[[-12  32   0   1  -2]
 [ 12 -10  -7 -17  18]]
|
[-12 -10]

[[-12   1  12]
 [ -8  29  -1]]
|
[-12  29]

[[-29  15]
 [-27   6]
 [ 20 -37]
 [-16 -29]
 [-15  17]]
|
[-29   6]

[[ 30  13]
 [  4 -11]]
|
[ 30 -11]

[[ 26   7  -6 -21 -25]
 [ -3 -16 -19 -18 -14]
 [ 21  26  16   8  -3]
 [ 22  22   9   2  -2]
 [ -4  18  18  30  24]]
|
[ 26 -16  16   2  24]

[[-31   1   0]
 [-12 -33 -19]]
|
[-31 -33]

[[-21   9  -1   7]
 [ -6  37   0 -11]
 [-20 -14  11  17]
 [ -2  -6  13  10]]
|
[-21  37  11  10]
---
[[ 27 -18   1  24  -5  -2  28  -7  -7  -8  20  -5  -1  24  15  -5]
 [-16  -9   1 -15  24  19 -14  -4  13  -6 -11  22  -3 -15  -5  -5]
 [-19  16   0 -23   5  -1 -25   4   4   5 -17   0   0 -25 -12   3]
 [-11  24  -1 -15  -4  -8 -12   5  -9   7 -13  -7  -3 -11 -12   6]]
|
[[-19  16   0 -23   5  -1 -25   4   4   5 -17   0   0 -25 -12   3]
 [-16  -9   1 -15  24  19 -14  -4  13  -6 -11  22  -3 -15  -5  -5]
 [-11  24  -1 -15  -4  -8 -12   5  -9   7 -13  -7  -3 -11 -12   6]
 [ 27 -18   1  24  -5  -2  28  -7  -7  -8  20  -5  -1  24  15  -5]]

[[ 12  10  29  -3 -12  -2  20]
 [ 31  18  14  -6  28 -11  12]
 [ 28  15  -1 -10  29 -17   0]
 [ 10  11  33  -4   0  -6  22]
 [ 29  16  -2 -10  29 -16   6]
 [-33 -18 -22   5 -25  12 -22]
 [-31 -18 -26   8  -9   8 -21]
 [ -8  -7  26   9 -27  21   7]
 [  0  -6  22   7 -29  19  18]]
|
[[-33 -18 -22   5 -25  12 -22]
 [-31 -18 -26   8  -9   8 -21]
 [ -8  -7  26   9 -27  21   7]
 [  0  -6  22   7 -29  19  18]
 [ 10  11  33  -4   0  -6  22]
 [ 12  10  29  -3 -12  -2  20]
 [ 28  15  -1 -10  29 -17   0]
 [ 29  16  -2 -10  29 -16   6]
 [ 31  18  14  -6  28 -11  12]]

[[  1 -23  -1  14  -4  17 -17]
 [ 22   5  -3  -8  -4   0 -35]
 [ 12  -4  -7  15   0  -1  -4]
 [ -6  -4 -18   7   8  11 -25]
 [  3 -22   8 -15 -14  23 -15]
 [ 19 -13 -27  25 -34  10  21]
 [ 27  14  29  -1 -36  -6 -25]
 [ 23 -17   9 -11  13   7   5]
 [ 32  -9   4  -5  -6  16  -1]
 [ -1   2  -2   8  -1 -15  -3]]
|
[[ -6  -4 -18   7   8  11 -25]
 [ -1   2  -2   8  -1 -15  -3]
 [  1 -23  -1  14  -4  17 -17]
 [  3 -22   8 -15 -14  23 -15]
 [ 12  -4  -7  15   0  -1  -4]
 [ 19 -13 -27  25 -34  10  21]
 [ 22   5  -3  -8  -4   0 -35]
 [ 23 -17   9 -11  13   7   5]
 [ 27  14  29  -1 -36  -6 -25]
 [ 32  -9   4  -5  -6  16  -1]]

[[  9  14  -5   3  -8]
 [-10  12   2 -11   3]
 [ -4  33  -4  -8  -6]
 [  2  14  -3  -2  -4]
 [  0  11  -2  -3  -2]]
|
[[-10  12   2 -11   3]
 [ -4  33  -4  -8  -6]
 [  0  11  -2  -3  -2]
 [  2  14  -3  -2  -4]
 [  9  14  -5   3  -8]]

[[-24 -29   0 -35 -12 -32 -22 -16 -26 -23 -24]
 [-14 -15   0  22  28  16 -13  37 -15 -13 -14]
 [ 15  18   0  15  21  12  14  28  16  15  15]
 [-16 -20   0 -29  -8 -27 -15 -11 -18 -16 -17]]
|
[[-24 -29   0 -35 -12 -32 -22 -16 -26 -23 -24]
 [-16 -20   0 -29  -8 -27 -15 -11 -18 -16 -17]
 [-14 -15   0  22  28  16 -13  37 -15 -13 -14]
 [ 15  18   0  15  21  12  14  28  16  15  15]]

[[-27  -9  -4  17  -5  -6  12  -4]
 [-30  -5  -9  18 -10 -11  15  -8]]
|
[[-30  -5  -9  18 -10 -11  15  -8]
 [-27  -9  -4  17  -5  -6  12  -4]]

[[-11  19]
 [  7  13]
 [ 11  13]
 [ 16 -12]
 [  1 -16]
 [ 23 -28]]
|
[[-11  19]
 [  1 -16]
 [  7  13]
 [ 11  13]
 [ 16 -12]
 [ 23 -28]]

[[ 11 -18  21 -11  30  -7  23  13  19]
 [ 15  -9   4  -7  14 -12  29  25  21]
 [ -2  -7  14 -11  13  -8  15  34  22]
 [-10   1  12  -3   9   2   4  14   5]
 [-30 -13  26  -8  33  -3  -6  38  25]]
|
[[-30 -13  26  -8  33  -3  -6  38  25]
 [-10   1  12  -3   9   2   4  14   5]
 [ -2  -7  14 -11  13  -8  15  34  22]
 [ 11 -18  21 -11  30  -7  23  13  19]
 [ 15  -9   4  -7  14 -12  29  25  21]]
